q805q118: [  57  -53   39  -58   96   62   38  -74   72 -214   -5   97  174   54
   42   -2  164  -41  -72  174   54  -47  116 -178   87  -66  186   65
  -43 -324   -8]
q133q893: [ 165    5  103 -160 -179  -89  -44   95 -269 -170  185 -190 -152  -28
   85    9  263  161   15   -1  -82 -153  280  -29   52 -102 -220 -166
   49  225    7]
q998q358: [ 190   59  142 -309 -224   61   89  -42 -173  455   43  214 -175  -40
  294  213  310 -179  -18   46 -246   53   38  215  -16 -281  276   96
 -525 -116  366]
q133q893: [-225 -140  -26   47  171   79    1   74  207 -166   -2 -107   66   38
  -72   -3 -250   10  119   69  -46   95 -255  186   20  132 -139  -35
  162  144  -58]
q133q893: [   3   54  -45    7  160 -162 -135  167  138  -60  367   18  -63 -107
 -150  -29 -241   44  121  -29  -27 -125   14  -37  194  -56 -139  -43
  214  222  -52]
q998q358: [ -26   14   85   35 -101  -61   -7  -11  -22  124   56   24   -4   29
   82  106  170   85  114  -11  -17  -99  101  -28   25   -4  -35 -145
 -151 -161 -110]
q951q346: [  35  140   21  -46 -152 -182  -80   15  -38  143  162   83  -31  -29
  -23  127  139    9   46  -21   -9 -212  278   12  143 -108  -38  -60
 -207   38   -8]
q951q346: [-216  -48  -53  174   56  -47  -43  -66  186 -245  -43  -29  281  125
 -107 -106  -31   47  -52   83  201  -19  -57  -82   10   85  -31 -102
  183 -157 -252]
q951q346: [-350   59   73  254  -65   68  -93  -58  194   95 -407   89  182    2
 -111  -20  143  -79   64  -62   12   84  -30   79 -148  172   42   27
 -279 -139  -63]
q951q346: [  20   -3  155 -128   83  -34   64   27  187   15   17  207  195 -188
   25   22  231 -199   40   65  -75  -45  169  -50  111 -102  227  129
 -299 -329   99]
q953q91: [-133  256   50  186 -293 -187 -207    0   -8  176  -33  251  -19  -28
  -32  114  154   34   55  -67   54 -148  126  -81  -21   67  -51  -50
 -211  -50 -225]
q951q346: [  64   -4  -72 -108   25  -58    0  111 -119  201  116  -80 -212 -193
  -52  -92 -285  -42   27 -164 -104   93 -175  180  -52  -23  -80   78
  143  423  194]
q133q893: [ -15   43  111  -18  -49    4   19    1  102  -69 -104  129  118  -40
   48   33  220 -106  -17   46  -18   -6  105  -41    5   -5   81   46
 -200 -217  -21]
q133q893: [  80 -163  -21  -22  139  -51   58   78  -93 -236  266 -395   62   10
 -202 -185 -130  168 -127    1   72  -65   81  -28   44  -79 -203 -143
  481  316  -76]
q951q346: [-340   67  134  248  -70  -40 -161   10   87   95 -227   66  128  -49
 -217  -82  153   20   83 -108  -39  -65   44   11 -130  123  -63 -110
 -193  -40  -91]
q998q358: [   1   47  -40   79   25    1   31   45  -88  146   44 -120 -121   -1
  -62   10 -177   83   30 -114  -28    3  -49  106  -37   16 -150  -86
   90  221  -13]
q953q91: [  52   85  -97  248  243   20  -42   41  -74   40  157 -163 -107   34
 -168  -89 -254  240   60 -128   72  -80   57 -170   42   -8 -148 -142
  311  135 -115]
q953q91: [ -95 -161  -52 -183  151  -11  -20 -124  333  -31  147  311  267   37
  139   75   13 -192   73  294   54   21 -148  -37  219 -112  413  177
 -157 -475   82]
q902q378: [ -78  229  130  188 -144 -118  -66   -4 -188  248  138    4  -28   87
 -104  175  231  234   91  -55  -39 -346  393   -2   82 -116 -182 -339
 -263  -22 -166]
q902q378: [  32  -46   55  -29   11   66  102   24  143 -176 -148  -81  124   -4
   52  -72  130 -122  -94    1   22  145    2   28  -55   14   11   48
    1  -83    7]
q953q91: [ 166  202 -264  167  127   49 -143  130 -228  105   55 -197 -415  -90
 -256 -161 -574  113  -95 -263   11  119 -137   10  -92   39 -221  157
  491  786  125]
q953q91: [-173  -49   77  185  -24   42  -38  -15  -89  147  -40 -102  -39   93
  -47   -5   24  194  109  -67  -45  -32  -88   23 -124   77 -125 -242
   10  -14 -121]
q805q118: [  87  -88  -20 -296   24   -1   25   28   31   86   23   85  -69 -159
   67  -17  -36 -223   12    9 -140   92  -82  150   42  -86  169  222
 -146   99  347]
q951q346: [-234   85  -31  154  130   86 -160  -38  136  205  -75  128   24   43
 -102  -33  -60  -28  105  -14  -63   42 -100   88    1  -62  124    5
 -169  -20  143]
q953q91: [ -69 -183   67 -197 -175  -48  127  -81  232  220 -104   75  202  -38
  134  129  191 -270  -14   74   -5  128  -71  215   -4   -4  238  161
 -330 -232   83]
q805q118: [-108  236   40  128 -214 -148 -285   44   31  -32 -144  213  -59  -84
 -115   13  191  -25   63  -97   -5 -149  226 -140   -3  105  -74   46
 -216   59  -63]
q951q346: [  16   -6  -25   33  254  308  156  -36   51  -79 -180 -117   42  108
   89  -60  -44  -46  -53   48  -48  227 -110  133  -48  -94   84   27
   -4  -57  187]
q902q378: [  41   64   92    3 -101  114   93    0    3  -10 -410   21   28 -104
  -18  -30  181 -196 -139  -96  -50  142   86   41 -178   98   58  199
 -227  -11  118]
q998q358: [-154  220 -147  444   64 -128 -151  110   68 -138  -72  -51  -54  -37
 -287 -130 -407  172   41 -237  195  -44  -88 -165  -82  311 -368  -96
  416  275 -408]
q805q118: [ 180 -183  -13 -464   94   49  160   31   40   43  154   64  -46 -139
  228    2  -57 -269  -10  111 -174  173 -196  238   89 -198  239  219
 -102   22  421]
q953q91: [ -35  -28  -63   24   71  -50   49  131  270 -367  -90 -127  115  -93
  -48 -135 -173 -129  -42  -60  101  165 -119   54  -10  172 -188   86
  275  167 -132]
q805q118: [ 148  -98  -16 -206  142   94  122   39   49 -145  -49  -68   10 -142
  123  -88    1 -146   -6   14  -48  166  -22   42   30  -47  106  190
   23    9  223]
q133q893: [  88 -241    5 -296  -60   47   94  -19  -38 -158  139 -203   -2  126
  178   68  108   -2  -29  177  -57   45  -27  174   78 -110  -10  -41
   43   79  127]
q805q118: [  38  211   28   41 -287 -273 -169   18  -52   37   48  280  -55 -142
   84  115  191   30  114  -62   91 -209  232 -245   70  100  -34   18
 -168 -154 -238]
q953q91: [  -4  243  117  194 -305 -203 -151   36 -199   43   69  -15  -55   18
 -105  128  297  228   24  -87   55 -326  455 -160   34   18 -257 -229
 -116   73 -304]
q902q378: [  -7 -171 -155  -12  486  173   83  -14  164    1  147  -39   44    3
  -49 -160 -442  -30   42   60   -1  181 -358   16   64  -79  186   94
  302  -38  179]
q951q346: [  43  -60  -54  -38   98  -61   88  -58   75  -19   55  127   88  -37
  109   -1  -74  -27   69   28   94  -21  -73 -138   65   47  118   18
   22 -323  -82]
q902q378: [  10  -77 -269   -8  171  119 -209   39   76  -68 -122  -76 -204 -100
 -178 -229 -462 -114  -61  -84   15  293 -336    6  -85  116   85  408
  379  520  285]
q133q893: [   9    3  139  -91   -8   15  -81   72 -135 -172   65 -105    0  -58
  -55 -107  260   63  -19   33 -123  -92  224   -4   22 -150  -65  -88
  -29  143  134]
q902q378: [ -22  -86  -49 -138   64   14  -16  -24   91  -78   36   94   71  -30
   23  -16  -68 -115  -20  122   -4   53 -108   38   64  -36  152  153
    7  -25  115]
q998q358: [  50  139   64   36 -355 -293  -91  107 -173  114   45   46 -167 -156
  -76   52   51   55   10 -206    8 -179  139  -67  -81  158 -262  -77
   -8  218 -217]
q998q358: [  49 -111 -154   71   63   45   22  -54 -343  234   88 -180 -248   44
  -96  -77 -409  230  -19 -109   20   20 -270  -10 -147   78  -80  -62
  366  297   11]
q953q91: [  62  -64  -84 -181   26  -65  -63   74   -5  -18  243   27 -118  -48
   -6  -66 -239  -65  -45   36  -56   61 -236   93   36  -84    8   76
  218  268  135]
q951q346: [ 172  -12   -3  -53  -87  -24   88  128 -131   46  -48 -274 -177 -132
  -85 -122 -104  -41 -134 -226  -48  133  -19  121 -157   40 -202   48
  202  451   90]
q953q91: [ -96 -101   46  -46  196   36   63  -70  420 -145  -23  292  388  -42
   68  -14   84 -245  -16  224   91   96 -105 -118  115  -36  379  204
 -117 -567  -42]
q133q893: [-325  -45  101  239 -100 -126 -203  -29  251 -263  -89   28  304   87
 -150  -18  263  100   85   85  149 -161  158 -195   35  176  -85 -147
  -20 -254 -373]
q805q118: [ 233 -238 -183 -267  176  177  169  165  107 -474 -122 -438  -80 -144
   17 -300 -373 -235 -246  -49   16  499 -338  225 -115   76 -114  368
  594  633  273]
q805q118: [ 438 -158 -199 -353  223  -95  186  131   85 -407  392 -223  -67 -116
  163  -86 -299  -78  -60   50  112   91  -17  -76  249  -87  -67  162
  507  192   58]
q953q91: [ 110  -64  -86 -181   39  -13   32   26  -11  229  172   24 -154  -35
   18    6 -238 -113  -35  -26  -92   93 -219  162   11 -110   91  104
   50  196  233]
q133q893: [-150   72  113  214   65   22  -60   48  -42   98   44  -22   -6   16
 -101    2   32  180  125  -53  -65 -104   41  -26  -31    8 -127 -223
  -19  -25 -133]
q805q118: [ 146  155   35   -2   68  -78  -77  183 -172   67  229  -81 -274 -172
   -7  -66  -49  136  157 -194 -139  -92  136  -36   55  -96 -218 -135
   85  283   79]
q998q358: [  64  -23 -183  -26  134  107   38  -20 -147  116   57 -200 -138   63
  -84 -136 -335   21 -138  -60   -2  150 -206  182  -64 -121   -9   37
  268  397  232]
q951q346: [   7  180  -56  238   72 -140 -172  119 -184  186  150    5 -230 -154
 -312 -149 -327  174   30 -262   -6 -141  -12 -164  -72   68 -198  -74
  283  355  -89]
q998q358: [-193  -57  336   76  -92 -122 -104   20   97  -90  -76   68  311 -144
 -126 -120  582   17   66    1  -39 -195  346 -223  -29   -8   61 -149
 -272 -391 -132]
q133q893: [  96  112   -6  145  -37  -80  104  -62  -76  137  -94  147   -9  -40
   64   35   -4   46   25 -134  118  -79   50 -235  -66  132   18  -52
  -59 -338 -213]
q998q358: [  47   87  -40   45  -27   -6  -77  109  -86   58   -3  -81 -238  -56
  -76  -26 -160   38   29 -156  -81   32  -45   59  -64   60 -185    3
  103  358   55]
q133q893: [-252   99   69  139 -258 -141 -236  -79  198 -158 -252  207  282  -24
  -82    7  383  -85  -10   73  155 -101  252 -162   13  123   96  102
 -258 -235 -199]
q998q358: [ -29   66   11   -8 -190 -136   41  -58   18  406   -1  217   -9  -45
   50  178   -2 -101   37  -58    5  -51  -38   82  -15   28  107   38
 -280 -151  -48]
q902q378: [ 166  -80  -25 -234    0    4   68   67   39   29   19  -63  -38 -170
  -19  -81  -69 -225 -146  -30  -59  172  -58  131  -17  -85  112  274
   58  255  259]
q998q358: [  19  -56  -95  -13   72   49  -24   -4  -85   39  143 -137 -130  116
  -18   16 -183  116   23   22  -25   -1  -95   78   35  -52  -75  -77
  164  208   60]
q951q346: [-158   47  -59  223  123  101 -185  -46 -109   17   30  -47  -72  157
 -150  -63 -115  231   53   20   -1  -71  -49  -73  -21  -19  -52 -145
  142  110  -22]
q805q118: [  24 -113  126 -104  -54  112  180  -74 -139  -68 -125 -153  115  106
   -4   43  243    2 -143   96  -61  -52  166  106  -52  -68    8  -83
 -154  -73   79]
q902q378: [ -59    3  144    6   20  -13  -14  -37   37 -140  -11   -7  205   33
  -33  -15  372   37   19   81   -6 -173  336 -101   95 -111   41 -133
 -210 -263  -13]
q902q378: [ 110  231   18   70 -230   47  -89    1 -149  183 -200  115 -178  -58
   19   58  123  -63 -117  -99  -27   77   93  -28 -135    1   53  185
 -158  150   63]
q902q378: [ -69   75  -24  256   62  124   31  -68  -76   13 -178  -40   16  137
  -53  -89  -68  114  -81  -65   79   62 -108  -74 -165   65  -40 -123
  113  -87 -121]
q953q91: [  63  -66   62 -409 -156  -65  -76  -31  269  -52  -18  339  114 -133
  336   50  400 -382   52  173  -81  129   20   41  137 -163  399  304
 -442 -339  314]
q133q893: [-135  198  115   80 -230  -78 -197  -81 -214  127   53  253  -27   76
   81  179  338  182  135  103  -43 -286  250  -98   66  -81   22 -188
 -351 -207 -109]
q998q358: [   3 -175   12 -181  172   29  -23  -56  172 -266  144   78  197   29
  108  -22  150  -45   62  247   20  -36   55 -131  200 -119  227   63
  -20 -324   78]
q805q118: [ -30  -34  157 -122 -193  -93   64   18  -59   90    5   20   39  -38
    9  116  222  -44    4   12 -104 -126  139  126   -6  -14  -53  -88
 -258  -32    3]
q951q346: [-156 -107   34  143  -87  -20  -57  -16 -108    5  -56 -196    0   66
 -157   -9   -5  190   33  -40   22  -88   18   -2  -94  151 -183 -150
  115  148 -165]
q133q893: [ 208   57   36 -105 -111    8   10  165 -162 -216  -93 -222 -215 -138
    8 -125   64  -25  -93 -165  -89   96  109   37 -109   36 -246   53
  145  425  114]
q998q358: [-164  164  -80  284  -28 -156  -52  -94  208 -109  -61  204  233  112
  -31   85   -9   58   57   26  269 -167  102 -219   96  165  -36 -108
  -33 -393 -425]
q953q91: [ 271  -78 -180 -257   19  -31  -38   23   48 -266   82    6 -107  -89
  128  -40 -125 -131  -63   68   81  115  -29 -128  118   10  106  328
  222  137  136]
q951q346: [  -7  193  125  112  -92  -81 -113   33 -168   17  -16  189  -72  -84
  -36   11  186  108   69  -69  -53 -208  204 -207  -26   25  -62 -110
 -154 -123 -103]
q951q346: [  -6  144   12  121  -30  -17 -122    9   72 -144 -104   -3   92   -6
 -147  -78  163  -30 -111  -23   79  -39  253 -127   18  -31    1   68
  -17   46  -30]
q902q378: [ -14  124   54   67 -130  -93   15  -60   36   89  -74  110  100   15
   73   93  250  -12   40  -31   70 -112  228  -72   42   -8   32  -76
 -271 -281 -114]
q998q358: [ -22   64  -70  179   99   17  -67  -46 -147  115  161   -6  -93  126
  -54   13 -161  238   55   -1   48 -114  -38 -119   22  -37  -47 -173
  160   -7 -118]
q805q118: [-129 -121   38   41   85   14  145  -73   72   85  120   57  121  156
  105  169  -70  102  136  130   10  -85 -152   54   63   37    4 -222
  -59 -354 -199]
q998q358: [   0   -5  247 -123 -328   42   78  -17 -146  231 -242   14  -15  -49
  119   66  458 -120  -76  -54 -177   57  107  180 -200  -54   59  -18
 -435  -62  153]
q998q358: [ 105   44  -43 -147  133   47   -6    8  138 -316  -30  180  101  -81
   71  -68   29 -186  -77  133   27   60   38 -112  113  -66  183  239
   -7 -137  130]
q133q893: [-217  -58   21  132   80  124  -68  -71   81   38 -143   18  105   95
  -83  -47   14   19   19   54  -15   56 -117   32  -72   25   91  -22
  -54  -95   23]
q805q118: [ -33   17   54  -80  -72  -85  -25   36  203   63  -42  139   93 -150
   64   24  137 -190   60  -16  -17   59   34   41   43   -2  116  142
 -209 -114   46]
q133q893: [ -68  -78   32   36 -109   67  133  -85  -54 -154 -212 -128  138  136
   33   22  114   30 -116   61   79   27    7   60 -107  103  -74  -83
   -2  -87 -133]
q902q378: [-129 -132  -12  -66  -36   20   49 -163   83   76  -93  101  191   99
   53   90   94  -76   -2  148   51  -17  -35   54   31    4  213   46
 -212 -288   27]
q951q346: [  94 -107   25 -217  127  144   60   10 -111  234  174   -3 -214   28
  142  126  -62   12  140   67 -247   22 -109  183   72 -171   98  -16
 -156   51  322]
q902q378: [  92   10  -60  -60  149  -78   22   22    4  -57  371  -16   23   48
   39   11 -107   96   32   91   48 -116   42  -46  199 -184  -13 -129
  170  -36  -47]
q805q118: [ -71 -106   64 -179  -35  -15   14  -20  115  -86   50   48  129   22
   81  115  169  -83   61  172  -59  -55   77  115  131  -61   78   19
 -207 -120   67]
q953q91: [ -33  -21   -4   29  106   -2  -48  -21   41 -106  207   18   81  108
   35  -14   17  110   34  127   46  -70   -8  -90  108 -113   29 -135
  112 -147  -88]
q805q118: [ -30  216   38  205 -145 -114 -191   62 -194  208  -73  106 -220 -132
 -160   -4   -6  123   89 -227  -46 -155  129 -151 -105  134 -149  -40
  -68  170  -89]
q805q118: [-404 -114  136  225   12  -77  -82  -57  198 -111 -106  -15  364   65
 -157 -121  209   89   89   37   87 -106   15  -61  -49  109  -38 -255
  -51 -316 -260]
q951q346: [ 106 -132  -12 -237 -138   45   88  -79   30  -63  -34   35  -17  103
  272  210  152  -83   29  166  -14   40    6   65   79   13  105   96
 -188 -172   57]
q953q91: [ -53 -142   -7   36  145  152  263 -180  199   82  -62   71  293  209
  126  122  -18  -77  -80  196  117  104 -173   41   17  -34  264   -6
  -89 -527 -108]
q998q358: [-247  120  118  178  -76 -138  -93 -109   60  302   95  376  160   40
   80  174  205  103  232   70   29 -242   60 -126   83  -21  145 -221
 -374 -569 -249]
q902q378: [-242 -262   47  -31    3  134   35 -265  173 -274  -66   84  401  389
  170  138  313   55  -13  437  126  -65  -35  -57   98  -26  251 -134
 -162 -640 -160]
q902q378: [  29  -90 -140  -13  130  158   14  -89 -164   21   85 -187  -66  150
    8  -28 -179  140  -54   98   32   71 -109   68   14 -111   50   -3
  219  180  116]
q133q893: [  85  171   67  -57 -134  -44   20   48   82  -51  -84  175   36  -80
   66   59  166 -186  -99    1  -13   25  118   13    9  -38   44  124
 -195  -62    8]
q902q378: [-329  -34  262  124 -183   58  -47 -126  116   23 -242  141  293  166
   40  143  539   20   72  164  -47 -118  165   19  -49   21  102 -191
 -492 -493 -145]
q953q91: [ -21  -18  -14   82  237  134   -4  -34  122   60  105   45   10  143
   23   28  -69   55   79   75  -35   15  -87  -48   77 -104  108  -81
   -1 -206   38]
q953q91: [ 117  -76   44 -228   35   71  117   -5  151  -73  -56   55   73  -27
  137   38  147 -227  -53   88  -70  106   31   80   60  -95  176  159
 -196 -154  211]
q805q118: [ 105  -25 -113 -110   21  -22  -12   27   10   54   74    8 -104  -94
   50  -30 -183  -80   -7  -28   11  117 -135   34   19  -13   65  176
  124  165  111]
q902q378: [  79  -39 -107  -41  124  140  -34  -33   98 -212 -222   -8   31  -42
  -41 -167  -54 -159 -139   15   56  198  -53  -96  -47   32  174  306
  111   52  194]
q133q893: [  91  -18  142 -172   14  138  155   35  160  -13 -213  116  102 -158
  166   -2  229 -299  -65   33 -116  229  -15   97  -57  -62  227  246
 -278 -203  212]
[ 108    7  -22 -148   33  -22   75   52  -43  105  268   -9 -116   -2
  208   86  -75   28  103   31  -72   24  -89  136  106 -154  -27  -91
   14   36   65] | q805q118
[ -86  -18  -96   91   50   23  -69  -66  118  -93  -14   48   69  119
   50  -31  -70   30   20   68  116   60 -142  -75   14   40   56  -10
  110 -136  -97] | q902q378
[ 159   83  212 -313  -76   65   14   96  127  -22 -261  235   41 -330
   62  -70  427 -454 -119  -22 -236  154  219   66  -34 -154  303  409
 -494  -56  469] | q953q91
[ 281  100   -6  -30 -100  -45  147   64 -246  119   24 -108 -177  -89
  -34  -53  -93  -10 -210 -183    6   32   38  -10 -132  -29 -110   22
  158  241   12] | q902q378
[-132  -10  -51  188  223  129   -6  -43 -123   71   49  -69  -42  128
 -147  -13 -255  214   58   22  -24  -74 -117    7  -17   10  -65 -161
  149   59  -36] | q998q358
[   6 -110    2 -147  -11  128   39   14   20 -226  -20 -129   33   85
   83  -13   37  -57 -106  152  -41  147 -101  167  -10  -65   -3   58
   91  154  107] | q951q346
[   0   -7   69 -151 -215  -62   -3   -8 -153  197  136   75 -139   42
  216  192  135   56  127   52 -122  -77  -27  151   26  -66  -33 -136
 -222  -20   28] | q998q358
[-208  218    9  409 -215 -289 -186   63  173 -186 -244  138  160 -136
 -225 -132   15   29   -5 -228  270  -99   84 -315 -138  388 -242  -38
  145  -82 -544] | q998q358
[  92  -16   42 -224 -123 -197  -27   23  -87  212  240  119  -81 -118
   64   37   89  -56   59  -32  -89 -133   68   31   82 -137   65  -30
 -159   -8  134] | q953q91
[ -85  -75   27   54  -80  -50  -97  -26   45 -185 -121  -61  103   -3
  -58  -66  166   42   15    6   83  -46  118 -142  -23  123  -33    2
   29  -60 -112] | q133q893
[  40   39   66  -45   -5  -25  -17   48   -8 -151   52  -12   32  -40
   61  -52  165   13   12   17  -17  -30  120  -49   42  -74  -35  -59
  -10  -41    0] | q805q118
[ -48  105   -2  121   92   49  -99   31 -129  155  -85   -9 -110 -106
 -131 -203  -64   35    7 -179  -73   50  -46  -17 -132  -43    4  -13
   29  167  167] | q998q358
